Below are the code and all the weights of a small trained network. Each question names an input and a class and asks about switching units off, where a switched-off unit gives its printed mean instead of its output.

import numpy as np


def w(rows, s, z=0):
    codes = np.array(rows[::2]) - 128.0
    scale = np.full(codes.shape[1], s)
    scale[-1] = z or s
    return codes * scale


def f(y):
    return np.maximum(y, 0)


def log_softmax(a):
    a = a - a.max(-1, keepdims=True)
    return a - np.log(np.exp(a).sum(-1, keepdims=True))


def net(x, mask):
    res = np.array(x, float).reshape(1, 8) / 4 @ E
    y = f(res @ A[0][:, :-1].T + A[0][:, -1])
    res = res + np.where(mask, y, B[0][:, -1]) @ B[0][:, :-1]
    return log_softmax(res[-1] @ U[:, :-1].T + U[:, -1])


A, B = {}, {}
E = w([
[97,62,153,71,110,218,70,93],'x0',
[29,173,10,75,134,223,41,160],'x1',
[157,215,45,197,237,191,57,58],'x2',
[88,189,119,253,199,164,12,119],'x3',
[182,189,58,125,209,84,115,64],'x4',
[89,101,99,52,78,187,88,166],'x5',
[134,100,166,148,166,168,88,61],'x6',
[42,198,94,163,101,73,159,254],'x7',
],0.0054)
A[0] = w([
[86,146,107,144,168,199,21,113,167],'N1',
[79,106,82,1,88,157,143,156,195],'N2',
[89,150,103,161,170,193,23,121,163],'N3',
[102,159,86,119,143,149,68,110,193],'N4',
[221,129,146,122,163,125,161,61,210],'N5',
[120,197,115,149,159,75,89,165,177],'N6',
[93,156,115,149,164,207,28,116,129],'N7',
[103,94,150,50,69,124,157,163,161],'N8',
[80,56,162,101,28,115,167,184,198],'N9',
[151,115,135,18,122,138,147,125,239],'N10',
[102,151,103,167,171,199,21,97,213],'N11',
[102,148,105,148,151,186,22,117,153],'N12',
[97,101,112,35,61,144,151,161,132],'N13',
[89,107,167,63,46,132,159,167,194],'N14',
[107,182,67,206,146,54,163,178,202],'N15',
[127,114,105,30,95,184,140,106,246],'N16',
[196,60,178,115,122,106,165,79,253],'N17',
],0.0078,0.0019)
B[0] = w([
[96,112,80,182,132,204,137,111,206],'N1',
[88,180,3,50,106,144,70,170,227],'N2',
[86,117,66,207,135,189,133,131,209],'N3',
[139,122,105,181,142,158,154,119,183],'N4',
[191,112,125,121,187,95,120,63,205],'N5',
[145,160,118,147,150,136,163,145,187],'N6',
[82,99,70,207,132,213,126,122,202],'N7',
[96,111,121,97,72,117,90,153,222],'N8',
[75,74,175,117,51,107,112,168,255],'N9',
[124,126,114,94,140,118,78,109,203],'N10',
[109,124,58,208,153,197,132,108,218],'N11',
[89,112,75,183,136,183,140,114,198],'N12',
[81,137,109,72,99,133,88,177,217],'N13',
[59,88,156,81,43,121,92,188,233],'N14',
[132,191,147,162,176,77,199,210,222],'N15',
[135,143,74,94,136,154,114,125,204],'N16',
[190,69,172,126,147,116,95,80,228],'N17',
],0.0078,0.0086)
U = w([
[222,96,147,106,195,97,117,18,249],'0',
[138,254,131,159,178,61,214,179,180],'1',
[79,125,97,32,77,119,76,165,21],'2',
[91,119,70,192,154,200,124,108,133],'3',
[108,68,235,150,75,98,140,145,72],'4',
],0.0085,0.0014)

Each question gives the input, the list of numbers given to net, and the class t.
The units are the neurons (one row each of A and B). Each row of codes is followed by its name. A weight is (code - 128) times the scale printed after its matrix; where a second scale follows, it is the last column's (A, B and U).
mask holds one flag per neuron, in row order. A switched-off neuron (its flag False) gives its mean, the last column of its row in B, instead of its output. The means were averaged over made-up inputs and are rounded, as every weight is.
A unit's drop is (log p(t) with every unit on - log p(t) with that unit switched off) / (log p(t) with every unit on - log p(t) with every unit switched off).
The circuit of an input: a set's keep is (log p(t) with only the set's units on - log p(t) with every unit switched off) / (log p(t) with every unit on - log p(t) with every unit switched off). Starting from the 12 units with the biggest drops (on a tie, the unit counted first), units are removed one at a time, each time the one whose removal leaves the highest keep (on an exact tie, the one counted first), for as long as the keep stays at least 0.8.
circuit, biggest first: the units of the circuit, biggest drop first
top k neurons: the k neurons with the biggest drops, biggest first
drop of u: that unit's drop, to one decimal
input [2,-4,3,3,-3,1,2,8], class 1: top neuron -> [N15]
input [-8,-7,6,0,-6,-5,3,-2], class 0: circuit, biggest first -> [N5; N17]
input [-2,1,-7,2,-2,-2,5,7], class 4: circuit, biggest first -> [N2; N9]
input [0,4,-1,-5,-8,-8,5,-6], class 4: circuit, biggest first -> [N17; N11]
input [-4,-1,-7,6,-5,-3,-5,6], class 4: circuit, biggest first -> [N9; N2]
input [-5,-1,-6,-1,-1,-3,1,5], class 4: circuit, biggest first -> [N2; N9]
input [4,-6,-5,3,6,-2,-3,3], class 1: top 2 neurons -> [N14; N9]
input [-6,4,-7,6,6,8,0,4], class 1: top 2 neurons -> [N15; N6]
input [-7,6,2,-8,5,2,3,-3], class 0: top 4 neurons -> [N14; N9; N8; N5]
input [-6,7,0,8,-3,-5,-8,6], class 1: top 2 neurons -> [N15; N6]
input [-8,-3,5,0,-5,6,5,-7], class 0: drop of N5 -> 0.1
input [1,-8,-5,1,6,6,7,7], class 4: drop of N2 -> 0.2
input [-3,-6,5,-3,-3,7,5,5], class 4: drop of N2 -> 0.3
